Below is a small trained network, with its code and all its weights. Each question gives an input and a class and asks what happens when units are switched off, that is, made to give their printed mean instead of their output.

import numpy as np


def w(rows, s, z=0):
    codes = np.array(rows[::2]) - 128.0
    scale = np.full(codes.shape[1], s)
    scale[-1] = z or s
    return codes * scale


def f(y):
    return np.maximum(y, 0)


def log_softmax(a):
    a = a - a.max(-1, keepdims=True)
    return a - np.log(np.exp(a).sum(-1, keepdims=True))


def net(x, mask):
    res = np.array(x, float).reshape(1, 5) / 4 @ E
    y = f(res @ A[0][:, :-1].T + A[0][:, -1])
    res = res + np.where(mask, y, B[0][:, -1]) @ B[0][:, :-1]
    return log_softmax(res[-1] @ U[:, :-1].T + U[:, -1])


A, B = {}, {}
E = w([
[252,134,95,240,122,73,95,129,103],'x0',
[198,137,86,6,196,46,128,129,128],'x1',
[190,124,223,83,3,121,214,120,127],'x2',
[182,124,75,138,193,242,240,120,155],'x3',
[127,127,126,128,129,128,127,128,128],'x4',
],0.0039)
A[0] = w([
[224,129,113,210,122,85,108,122,114,95],'N0',
[201,131,106,14,194,72,128,121,126,1],'N1',
[177,127,121,169,125,106,117,127,121,100],'N2',
[187,119,183,80,20,127,185,133,130,25],'N3',
[3,125,142,26,128,163,159,120,126,122],'N4',
[74,122,158,129,70,34,34,133,129,6],'N5',
[150,124,113,137,151,167,163,128,134,61],'N6',
[104,126,104,141,169,130,100,132,130,55],'N7',
[59,129,157,244,82,196,139,123,121,35],'N8',
[161,122,107,140,161,184,180,128,137,52],'N9',
[141,129,127,138,128,123,126,128,124,98],'N10',
[108,127,108,138,161,130,107,130,127,49],'N11',
[69,120,78,160,229,134,62,134,131,51],'N12',
[191,128,119,181,124,100,114,126,121,99],'N13',
[104,127,140,167,113,151,131,129,128,40],'N14',
[166,123,104,141,165,191,188,129,142,56],'N15',
[82,127,134,91,128,141,140,124,127,127],'N16',
],0.013,0.00098)
B[0] = w([
[130,120,148,161,155,229,97,171,186,222],'N0',
[128,94,94,103,46,13,57,166,164,230],'N1',
[129,125,137,145,141,179,112,149,157,175],'N2',
[175,168,146,235,122,89,215,72,88,231],'N3',
[150,118,142,181,165,243,80,179,188,253],'N4',
[58,129,106,15,186,162,163,88,61,236],'N5',
[93,129,128,84,148,136,132,113,98,171],'N6',
[151,140,145,162,115,117,167,108,115,171],'N7',
[150,100,87,81,70,5,63,166,166,229],'N8',
[77,130,127,65,158,140,133,105,84,192],'N9',
[127,127,131,133,131,141,123,133,134,138],'N10',
[146,137,142,155,119,119,158,112,118,161],'N11',
[183,162,167,211,95,100,221,81,97,237],'N12',
[129,124,141,149,145,194,109,156,165,189],'N13',
[135,119,115,112,109,85,107,141,140,159],'N14',
[70,132,125,56,162,144,132,100,78,202],'N15',
[135,125,132,147,141,169,111,147,149,174],'N16',
],0.018,0.0068)
U = w([
[145,114,159,180,178,253,78,201,213,252],'0',
[194,192,173,221,93,83,245,50,79,104],'1',
[134,75,59,76,40,7,46,177,167,85],'2',
[25,134,109,5,204,162,152,72,33,59],'3',
],0.0066,0.00043)

Each question gives the input, the list of numbers given to net, and the class t.
The units are the neurons (one row each of A and B). Each row of codes is followed by its name. A weight is (code - 128) times the scale printed after its matrix; where a second scale follows, it is the last column's (A, B and U).
mask holds one flag per neuron, in row order. A switched-off neuron (its flag False) gives its mean, the last column of its row in B, instead of its output. The means were averaged over made-up inputs and are rounded, as every weight is.
A unit's drop is (log p(t) with every unit on - log p(t) with that unit switched off) / (log p(t) with every unit on - log p(t) with every unit switched off).
unit that matters most: the unit with the biggest drop
k most important neurons: the k neurons with the biggest drops, biggest first
drop of u: that unit's drop, to one decimal
input [-2,-3,2,-7,-6], class 3: unit that matters most	N5
input [-7,-7,-8,1,6], class 1: 2 most important neurons	(N12 N0)
input [-5,-2,-1,6,7], class 3: 3 most important neurons	(N15 N9 N0)
input [5,0,-5,-7,4], class 3: 3 most important neurons	(N5 N4 N3)
input [5,-4,6,-7,-1], class 3: 2 most important neurons	(N5 N12)
input [7,-4,4,8,-8], class 3: 3 most important neurons	(N15 N9 N4)
input [0,5,2,0,3], class 2: 2 most important neurons	(N1 N12)
input [-5,-1,7,4,-8], class 1: 2 most important neurons	(N3 N0)
input [-1,-7,-5,3,2], class 2: 2 most important neurons	(N8 N3)
input [-1,-8,7,4,-4], class 2: 3 most important neurons	(N8 N12 N14)
input [-1,2,-2,0,-8], class 1: 4 most important neurons	(N8 N0 N4 N5)
input [-7,7,2,-2,-3], class 0: 4 most important neurons	(N4 N8 N16 N14)
input [4,6,2,1,-2], class 2: 2 most important neurons	(N1 N4)
input [8,2,1,-6,-1], class 0: unit that matters most	N0
input [-5,1,-8,4,-5], class 1: drop of N12	1.4
input [4,1,-7,-8,-1], class 3: drop of N5	4.9
input [5,-6,-6,3,2], class 1: drop of N1	1.7
